Below is a small trained network, with its code and all its weights. Each question gives an input and a class and asks what happens when units are switched off, that is, made to give their printed mean instead of their output.

import numpy as np


def w(rows, s, z=0):
    codes = np.array(rows[::2]) - 128.0
    scale = np.full(codes.shape[1], s)
    scale[-1] = z or s
    return codes * scale


def f(y):
    return np.maximum(y, 0)


def log_softmax(a):
    a = a - a.max(-1, keepdims=True)
    return a - np.log(np.exp(a).sum(-1, keepdims=True))


def net(x, mask):
    res = np.array(x, float).reshape(1, 5) / 4 @ E
    y = f(res @ A[0][:, :-1].T + A[0][:, -1])
    res = res + np.where(mask, y, B[0][:, -1]) @ B[0][:, :-1]
    return log_softmax(res[-1] @ U[:, :-1].T + U[:, -1])


A, B = {}, {}
E = w([
[160,158,52,135,138,114,80,106],'x0',
[3,135,129,151,101,119,50,53],'x1',
[178,127,119,39,105,175,123,65],'x2',
[116,60,138,156,249,111,130,100],'x3',
[28,182,214,89,210,114,124,151],'x4',
],0.011)
A[0] = w([
[138,89,88,153,186,129,155,169,93],'n1',
[153,243,174,62,62,170,166,255,204],'n2',
[49,228,111,179,116,66,1,139,240],'n3',
[135,228,104,17,114,178,69,85,176],'n4',
[101,89,121,81,243,93,160,115,252],'n5',
[87,85,123,122,33,204,121,27,109],'n6',
],0.0094,0.0037)
B[0] = w([
[80,79,134,161,129,135,203,119,166],'n1',
[73,86,56,123,201,49,123,125,233],'n2',
[119,24,65,166,114,10,184,71,254],'n3',
[144,65,125,183,36,192,199,57,218],'n4',
[71,113,137,110,129,187,130,156,219],'n5',
[139,121,174,99,154,235,98,163,195],'n6',
],0.011,0.015)
U = w([
[152,91,64,159,67,78,187,101,73],'0',
[244,153,133,93,80,238,83,136,213],'1',
[154,197,222,107,137,103,117,146,6],'2',
[36,110,239,141,137,254,185,129,172],'3',
[153,210,189,121,143,133,114,133,2],'4',
[4,121,159,104,248,64,107,148,236],'5',
],0.0088,0.004)

Each question gives the input, the list of numbers given to net, and the class t.
The units are the neurons (one row each of A and B). Each row of codes is followed by its name. A weight is (code - 128) times the scale printed after its matrix; where a second scale follows, it is the last column's (A, B and U).
mask holds one flag per neuron, in row order. A switched-off neuron (its flag False) gives its mean, the last column of its row in B, instead of its output. The means were averaged over made-up inputs and are rounded, as every weight is.
A unit's drop is (log p(t) with every unit on - log p(t) with that unit switched off) / (log p(t) with every unit on - log p(t) with every unit switched off).
The circuit of an input: a set's keep is (log p(t) with only the set's units on - log p(t) with every unit switched off) / (log p(t) with every unit on - log p(t) with every unit switched off). Starting from all 6 units, units are removed one at a time, each time the one whose removal leaves the highest keep (on an exact tie, the one counted first), for as long as the keep stays at least 0.8.
units of the circuit, in order: the units of the circuit, biggest drop first
most important unit: the unit with the biggest drop
top k neurons: the k neurons with the biggest drops, biggest first
drop when u is switched off: that unit's drop, to one decimal
input [-4,-3,-7,8,3], class 3: most important unit	n2
input [-1,6,5,-7,-5], class 3: top 2 neurons	n6; n4
input [-8,-8,7,-5,5], class 5: top 2 neurons	n2; n3
input [8,2,2,4,-8], class 1: units of the circuit, in order	n3; n2
input [-5,0,1,0,2], class 5: top 2 neurons	n4; n6
input [-3,0,-5,8,2], class 3: top 3 neurons	n2; n5; n3
input [-5,-7,-4,-7,-6], class 5: top 2 neurons	n2; n4
input [-5,2,-7,-8,-3], class 5: top 2 neurons	n4; n2
input [-7,-3,-1,7,-8], class 3: top 2 neurons	n3; n2
input [4,-7,-4,7,-1], class 3: top 2 neurons	n2; n3
input [5,1,5,-1,-1], class 1: top 2 neurons	n3; n2
input [2,-8,2,-6,7], class 5: top 2 neurons	n2; n3
input [4,4,3,3,2], class 0: drop when n3 is switched off	0.9
input [8,-5,-5,8,-3], class 3: drop when n1 is switched off	0.2
input [-6,-8,2,-5,-2], class 5: drop when n3 is switched off	0.1
input [8,-2,6,-2,-3], class 1: units of the circuit, in order	n3
